Below is a small trained network, with its code and all its weights. Each question gives an input and a class and asks what happens when units are switched off, that is, made to give their printed mean instead of their output.

import numpy as np


def w(rows, s, z=0):
    codes = np.array(rows[::2]) - 128.0
    scale = np.full(codes.shape[1], s)
    scale[-1] = z or s
    return codes * scale


def norm(h):
    return h / np.sqrt((h * h).mean(-1, keepdims=True) + 1e-5)


def f(y):
    return np.maximum(y, 0)


def log_softmax(a):
    a = a - a.max(-1, keepdims=True)
    return a - np.log(np.exp(a).sum(-1, keepdims=True))


def net(x, mask):
    res = np.array(x, float).reshape(1, 5) / 4 @ E
    u = 0
    for l in range(3):
        y = f(norm(res) @ A[l][:, :-1].T + A[l][:, -1])
        res = res + np.where(mask[u : u + 9], y, B[l][:, -1]) @ B[l][:, :-1]
        u += 9
    return log_softmax(norm(res)[-1] @ U[:, :-1].T + U[:, -1])


A, B = {}, {}
E = w([
[205,136,144,91,54],'x0',
[200,99,1,142,128],'x1',
[96,138,146,54,180],'x2',
[129,126,129,129,127],'x3',
[127,112,131,117,120],'x4',
],0.0086)
A[0] = w([
[107,144,136,145,154,84],'L0N0',
[17,102,126,180,125,105],'L0N1',
[142,129,102,60,99,104],'L0N2',
[40,182,101,178,104,17],'L0N3',
[74,255,145,71,147,90],'L0N4',
[92,107,43,104,200,163],'L0N5',
[15,144,158,112,158,176],'L0N6',
[148,209,34,148,197,252],'L0N7',
[201,185,235,148,95,199],'L0N8',
],0.009,0.0023)
B[0] = w([
[170,100,120,125,214,149],'L0N0',
[253,106,157,155,83,194],'L0N1',
[165,106,74,77,46,172],'L0N2',
[220,126,110,136,106,159],'L0N3',
[171,88,95,86,129,220],'L0N4',
[36,102,108,138,125,206],'L0N5',
[222,131,125,140,203,247],'L0N6',
[89,57,145,81,49,221],'L0N7',
[75,159,127,94,48,255],'L0N8',
],0.0061)
A[1] = w([
[126,254,157,58,137,2],'L1N0',
[96,71,7,157,191,118],'L1N1',
[52,165,117,100,101,77],'L1N2',
[212,146,215,221,223,244],'L1N3',
[53,246,40,167,95,156],'L1N4',
[70,74,167,63,96,177],'L1N5',
[55,97,161,43,161,42],'L1N6',
[160,159,74,76,200,192],'L1N7',
[206,135,225,129,94,181],'L1N8',
],0.0083,0.0023)
B[1] = w([
[167,202,211,159,90,179],'L1N0',
[66,162,190,138,90,206],'L1N1',
[200,116,181,130,151,153],'L1N2',
[174,61,113,73,182,224],'L1N3',
[136,29,196,70,165,153],'L1N4',
[142,192,118,134,177,221],'L1N5',
[138,133,121,85,155,187],'L1N6',
[83,71,246,37,80,186],'L1N7',
[113,227,2,197,206,254],'L1N8',
],0.0073,0.0059)
A[2] = w([
[66,100,16,115,169,21],'L2N0',
[157,177,66,202,107,173],'L2N1',
[102,209,63,118,118,4],'L2N2',
[107,139,76,171,169,1],'L2N3',
[148,43,114,106,106,185],'L2N4',
[87,230,137,140,85,78],'L2N5',
[157,195,128,91,68,193],'L2N6',
[175,115,185,155,76,250],'L2N7',
[95,150,129,214,2,23],'L2N8',
],0.0082,0.0023)
B[2] = w([
[112,120,177,139,168,154],'L2N0',
[108,61,109,91,239,220],'L2N1',
[120,80,139,150,160,162],'L2N2',
[174,129,142,120,193,134],'L2N3',
[107,203,91,142,48,212],'L2N4',
[2,70,245,217,144,199],'L2N5',
[171,254,170,166,90,254],'L2N6',
[112,229,180,125,98,204],'L2N7',
[165,41,102,189,141,227],'L2N8',
],0.0072,0.0055)
U = w([
[212,142,96,150,215,148],'0',
[92,174,183,167,113,254],'1',
[165,101,188,78,219,105],'2',
[135,235,156,116,157,133],'3',
[70,87,104,202,63,74],'4',
[198,154,66,173,102,105],'5',
[6,119,161,88,136,131],'6',
[113,198,119,93,63,103],'7',
],0.011,0.0034)

Each question gives the input, the list of numbers given to net, and the class t.
The units are the neurons (one row each of A and B). Each row of codes is followed by its name. A weight is (code - 128) times the scale printed after its matrix; where a second scale follows, it is the last column's (A, B and U).
mask holds one flag per neuron, layer by layer. A switched-off neuron (its flag False) gives its mean, the last column of its row in B, instead of its output. The means were averaged over made-up inputs and are rounded, as every weight is.
A unit's drop is (log p(t) with every unit on - log p(t) with that unit switched off) / (log p(t) with every unit on - log p(t) with every unit switched off).
The circuit of an input: a set's keep is (log p(t) with only the set's units on - log p(t) with every unit switched off) / (log p(t) with every unit on - log p(t) with every unit switched off). Starting from the 12 units with the biggest drops (on a tie, the unit counted first), units are removed one at a time, each time the one whose removal leaves the highest keep (on an exact tie, the one counted first), for as long as the keep stays at least 0.8.
units of the circuit, in order: the units of the circuit, biggest drop first
most important unit: the unit with the biggest drop
top k neurons: the k neurons with the biggest drops, biggest first
top k neurons in layer l: the k neurons of layer l with the biggest drops, biggest first
drop when u is switched off: that unit's drop, to one decimal
input [-6,2,-7,6,-3], class 4: units of the circuit, in order => (L1N8 L0N7)
input [0,-2,-6,4,-4], class 0: units of the circuit, in order => (L2N1)
input [-2,-8,1,8,-2], class 2: units of the circuit, in order => (L1N3 L0N6)
input [-3,3,-8,-3,-8], class 4: top 2 neurons => (L1N8 L0N6)
input [-3,1,1,7,8], class 6: top 4 neurons => (L0N5 L2N6 L1N8 L1N1)
input [0,2,-2,8,-6], class 4: top 3 neurons => (L1N8 L0N8 L2N8)
input [0,4,4,7,1], class 6: top 2 neurons in layer 0 => (L0N5 L0N1)
input [-8,-3,7,-4,8], class 2: top 2 neurons => (L0N6 L0N1)
input [-7,7,-5,5,-7], class 4: top 2 neurons in layer 1 => (L1N8 L1N1)
input [0,4,-8,-5,-2], class 4: top 2 neurons => (L0N6 L1N8)
input [-6,-2,5,1,5], class 2: top 2 neurons => (L0N6 L0N1)
input [-6,4,-3,8,1], class 4: drop when L1N8 is switched off => 0.2
input [0,2,0,-6,5], class 4: drop when L1N8 is switched off => 0.3
input [-1,-2,-4,4,0], class 0: most important unit => L1N8
input [-5,-5,2,0,0], class 2: drop when L1N7 is switched off => 0.2
input [-2,7,-5,4,8], class 4: drop when L1N1 is switched off => 0.1
input [-8,3,-1,8,4], class 4: top 3 neurons in layer 0 => (L0N1 L0N7 L0N3)
